Below is a small trained network, with its code and all its weights. Each question gives an input and a class and asks what happens when units are switched off, that is, made to give their printed mean instead of their output.

import numpy as np


def w(rows, s, z=0):
    codes = np.array(rows[::2]) - 128.0
    scale = np.full(codes.shape[1], s)
    scale[-1] = z or s
    return codes * scale


def norm(h):
    return h / np.sqrt((h * h).mean(-1, keepdims=True) + 1e-5)


def f(y):
    return np.maximum(y, 0)


def log_softmax(a):
    a = a - a.max(-1, keepdims=True)
    return a - np.log(np.exp(a).sum(-1, keepdims=True))


def net(x, mask):
    res = np.array(x, float).reshape(1, 3) / 4 @ E
    u = 0
    for l in range(2):
        y = f(norm(res) @ A[l][:, :-1].T + A[l][:, -1])
        res = res + np.where(mask[u : u + 10], y, B[l][:, -1]) @ B[l][:, :-1]
        u += 10
    return log_softmax(norm(res)[-1] @ U[:, :-1].T + U[:, -1])


A, B = {}, {}
E = w([
[186,52,114,73,210,92,234,120,46,84],'x0',
[87,159,2,209,119,92,229,189,36,147],'x1',
[42,113,162,31,83,175,140,27,141,222],'x2',
],0.0096)
A[0] = w([
[130,137,41,184,146,94,180,190,71,118,171],'L0N0',
[144,130,157,138,99,124,60,157,172,115,75],'L0N1',
[166,166,115,193,125,115,104,233,134,93,205],'L0N2',
[132,154,162,130,120,149,93,125,140,112,2],'L0N3',
[188,123,116,142,167,76,133,170,102,63,187],'L0N4',
[152,119,84,144,151,109,168,143,93,106,108],'L0N5',
[136,149,105,250,127,107,107,237,139,94,85],'L0N6',
[154,146,122,197,118,117,115,183,135,100,119],'L0N7',
[154,127,70,151,132,94,176,162,113,117,114],'L0N8',
[129,133,105,146,136,99,159,143,141,119,29],'L0N9',
],0.017,0.004)
B[0] = w([
[97,47,205,191,156,160,231,240,126,22,253],'L0N0',
[98,115,105,166,167,121,81,113,140,157,182],'L0N1',
[99,106,175,188,144,146,243,238,41,56,234],'L0N2',
[116,134,89,127,135,85,111,111,149,122,153],'L0N3',
[84,113,137,208,121,143,188,225,149,86,227],'L0N4',
[105,127,215,172,170,131,165,117,133,132,196],'L0N5',
[105,79,176,131,132,123,250,208,74,95,241],'L0N6',
[124,80,162,152,136,134,158,132,100,117,197],'L0N7',
[97,87,167,123,143,125,158,173,137,109,201],'L0N8',
[127,126,128,140,132,159,161,122,144,107,153],'L0N9',
],0.013,0.02)
A[1] = w([
[159,110,164,103,130,139,156,91,108,135,61],'L1N0',
[161,172,104,181,99,122,100,180,128,102,92],'L1N1',
[73,208,3,208,73,132,154,172,78,176,192],'L1N2',
[157,159,153,126,109,128,58,146,206,125,52],'L1N3',
[232,104,124,140,145,116,150,186,86,8,189],'L1N4',
[138,92,124,77,152,108,190,116,80,108,100],'L1N5',
[120,149,122,134,132,154,113,125,103,110,3],'L1N6',
[77,182,77,123,77,134,149,115,95,177,5],'L1N7',
[122,133,117,144,134,111,165,189,99,98,26],'L1N8',
[123,143,131,118,132,112,135,156,119,146,3],'L1N9',
],0.013,0.003)
B[1] = w([
[175,174,110,154,146,84,118,142,99,97,144],'L1N0',
[135,102,154,168,139,150,142,145,133,112,138],'L1N1',
[154,99,239,162,254,126,90,79,139,61,152],'L1N2',
[106,148,108,175,138,143,113,109,149,116,147],'L1N3',
[103,21,181,187,194,242,128,140,144,71,250],'L1N4',
[158,123,118,107,124,170,157,146,64,133,190],'L1N5',
[166,128,107,147,136,103,113,149,145,145,128],'L1N6',
[151,142,38,95,84,124,113,157,132,168,140],'L1N7',
[154,52,122,120,162,249,116,140,133,108,214],'L1N8',
[136,102,126,112,108,136,130,127,137,126,128],'L1N9',
],0.012,0.018)
U = w([
[108,124,143,148,156,130,36,70,210,154,145],'0',
[146,167,93,128,102,36,146,151,151,112,2],'1',
[210,125,142,43,148,131,151,83,71,146,54],'2',
[82,136,41,82,5,134,175,144,116,200,131],'3',
[101,81,199,182,171,139,189,195,131,84,193],'4',
],0.016,0.0062)

Each question gives the input, the list of numbers given to net, and the class t.
The units are the neurons (one row each of A and B). Each row of codes is followed by its name. A weight is (code - 128) times the scale printed after its matrix; where a second scale follows, it is the last column's (A, B and U).
mask holds one flag per neuron, layer by layer. A switched-off neuron (its flag False) gives its mean, the last column of its row in B, instead of its output. The means were averaged over made-up inputs and are rounded, as every weight is.
A unit's drop is (log p(t) with every unit on - log p(t) with that unit switched off) / (log p(t) with every unit on - log p(t) with every unit switched off).
most important unit: the unit with the biggest drop
k most important neurons: the k neurons with the biggest drops, biggest first
top k neurons in layer l: the k neurons of layer l with the biggest drops, biggest first
drop of u: that unit's drop, to one decimal
input [8,-2,8], class 2: 3 most important neurons => [L0N0, L0N2, L0N4]
input [-3,-4,-1], class 0: 3 most important neurons => [L0N0, L0N6, L0N2]
input [-2,-4,8], class 0: most important unit => L0N2
input [3,-7,5], class 0: top 3 neurons in layer 0 => [L0N6, L0N2, L0N0]
input [2,-2,5], class 2: top 3 neurons in layer 0 => [L0N4, L0N0, L0N2]
input [-1,1,4], class 3: top 2 neurons in layer 0 => [L0N4, L0N2]
input [-2,-3,8], class 0: top 4 neurons in layer 0 => [L0N2, L0N6, L0N0, L0N4]
input [5,0,8], class 2: top 4 neurons in layer 0 => [L0N0, L0N2, L0N4, L0N6]
input [2,-3,6], class 2: 4 most important neurons => [L0N4, L0N0, L0N2, L1N4]
input [0,0,6], class 3: top 3 neurons in layer 0 => [L0N4, L0N0, L0N2]
input [0,-6,2], class 0: top 2 neurons in layer 0 => [L0N6, L0N2]
input [-3,2,7], class 0: 4 most important neurons => [L0N6, L0N0, L0N2, L1N2]
input [8,-1,5], class 2: 4 most important neurons => [L0N0, L0N4, L0N2, L0N6]
input [1,3,6], class 2: top 3 neurons in layer 1 => [L1N2, L1N4, L1N7]
input [-8,3,4], class 0: 3 most important neurons => [L0N0, L0N2, L0N6]
input [0,0,4], class 3: most important neuron => [L0N4]
input [8,-5,4], class 2: 4 most important neurons => [L0N0, L0N4, L0N2, L0N6]
input [4,-6,8], class 2: 4 most important neurons => [L0N0, L0N4, L0N2, L1N4]
input [-3,5,8], class 0: drop of L1N2 => 0.8
input [-8,-7,0], class 0: drop of L1N4 => 0.0
input [3,-5,5], class 2: drop of L0N4 => 0.8
